Here is a tiny trained network, its code and every weight. The questions are about switching its units off for an input and a class, where a switched-off unit gives its printed mean instead of its output.

import numpy as np


def w(rows, s, z=0):
    codes = np.array(rows[::2]) - 128.0
    scale = np.full(codes.shape[1], s)
    scale[-1] = z or s
    return codes * scale


def f(y):
    return np.maximum(y, 0)


def log_softmax(a):
    a = a - a.max(-1, keepdims=True)
    return a - np.log(np.exp(a).sum(-1, keepdims=True))


def net(x, mask):
    res = np.array(x, float).reshape(1, 5) / 4 @ E
    y = f(res @ A[0][:, :-1].T + A[0][:, -1])
    res = res + np.where(mask, y, B[0][:, -1]) @ B[0][:, :-1]
    return log_softmax(res[-1] @ U[:, :-1].T + U[:, -1])


A, B = {}, {}
E = w([
[175,155,138,144,254,88,65,158,126,141,146,191],'x0',
[209,141,180,203,172,127,192,129,52,146,204,142],'x1',
[181,77,54,111,99,220,206,154,74,47,166,194],'x2',
[165,149,168,164,113,46,99,176,173,134,41,119],'x3',
[93,121,84,67,49,37,133,16,64,131,63,226],'x4',
],0.01)
A[0] = w([
[115,127,169,140,57,151,152,149,162,133,124,9,45],'N1',
[125,127,101,121,59,129,127,181,195,113,72,76,77],'N2',
[108,113,101,118,103,192,146,102,111,116,149,131,249],'N3',
[181,114,77,121,58,148,165,206,123,80,100,183,124],'N4',
[125,129,110,115,65,90,124,133,154,126,83,104,189],'N5',
[43,124,82,72,75,138,99,69,169,136,105,101,98],'N6',
[82,125,102,107,138,169,122,108,144,133,149,92,123],'N7',
[112,136,186,126,161,137,103,172,182,147,145,49,227],'N8',
[85,142,112,97,154,47,85,70,150,160,111,131,232],'N9',
],0.014,0.002)
B[0] = w([
[92,118,165,117,209,145,77,154,194,124,94,64,227],'N1',
[195,169,136,173,178,83,155,106,46,199,248,178,221],'N2',
[212,153,69,125,167,77,99,191,112,130,137,198,200],'N3',
[107,130,69,132,245,158,117,171,163,142,158,18,226],'N4',
[101,102,91,88,112,211,113,158,128,56,140,235,205],'N5',
[221,132,43,146,129,142,189,127,66,118,192,159,240],'N6',
[168,158,86,208,200,85,188,199,116,134,115,116,171],'N7',
[143,103,62,139,195,146,172,167,136,106,94,3,251],'N8',
[51,110,235,113,49,130,98,101,176,128,62,87,230],'N9',
],0.0071,0.018)
U = w([
[201,137,44,127,161,144,219,112,1,108,183,171,193],'0',
[118,151,126,143,230,103,90,144,176,148,76,44,171],'1',
[79,126,151,69,66,68,130,36,85,128,33,191,2],'2',
],0.0081,0.0033)

Each question gives the input, the list of numbers given to net, and the class t.
The units are the neurons (one row each of A and B). Each row of codes is followed by its name. A weight is (code - 128) times the scale printed after its matrix; where a second scale follows, it is the last column's (A, B and U).
mask holds one flag per neuron, in row order. A switched-off neuron (its flag False) gives its mean, the last column of its row in B, instead of its output. The means were averaged over made-up inputs and are rounded, as every weight is.
A unit's drop is (log p(t) with every unit on - log p(t) with that unit switched off) / (log p(t) with every unit on - log p(t) with every unit switched off).
The circuit of an input: a set's keep is (log p(t) with only the set's units on - log p(t) with every unit switched off) / (log p(t) with every unit on - log p(t) with every unit switched off). Starting from all 9 units, units are removed one at a time, each time the one whose removal leaves the highest keep (on an exact tie, the one counted first), for as long as the keep stays at least 0.8.
units of the circuit, in order: the units of the circuit, biggest drop first
top k neurons: the k neurons with the biggest drops, biggest first
drop when u is switched off: that unit's drop, to one decimal
input [-1,-1,4,-2,-4], class 1: top 4 neurons	(N6; N2; N5; N4)
input [-3,0,5,-2,-3], class 1: units of the circuit, in order	(N6)
input [-6,2,-1,7,7], class 2: top 3 neurons	(N9; N8; N3)
input [2,-2,7,2,-4], class 1: top 2 neurons	(N6; N4)
input [6,-2,4,2,6], class 2: top 2 neurons	(N8; N1)
input [0,6,8,6,-4], class 1: top 4 neurons	(N4; N6; N2; N5)
input [-5,-8,2,0,-8], class 0: top 3 neurons	(N2; N6; N9)
input [2,-8,-1,2,3], class 0: top 2 neurons	(N6; N2)
input [4,-7,-2,-5,-1], class 0: top 3 neurons	(N6; N1; N4)
input [0,7,-5,2,4], class 2: top 2 neurons	(N4; N8)
input [1,-8,2,4,-4], class 0: top 2 neurons	(N2; N9)
input [1,-6,-6,-6,1], class 0: top 2 neurons	(N6; N1)
input [1,-7,5,8,4], class 0: drop when N9 is switched off	0.0
input [-5,-8,7,7,-3], class 0: units of the circuit, in order	(N2)
input [4,1,1,1,3], class 2: drop when N1 is switched off	0.1
input [0,7,4,5,-3], class 1: drop when N2 is switched off	0.7
input [3,-4,6,0,-2], class 1: drop when N6 is switched off	2.5
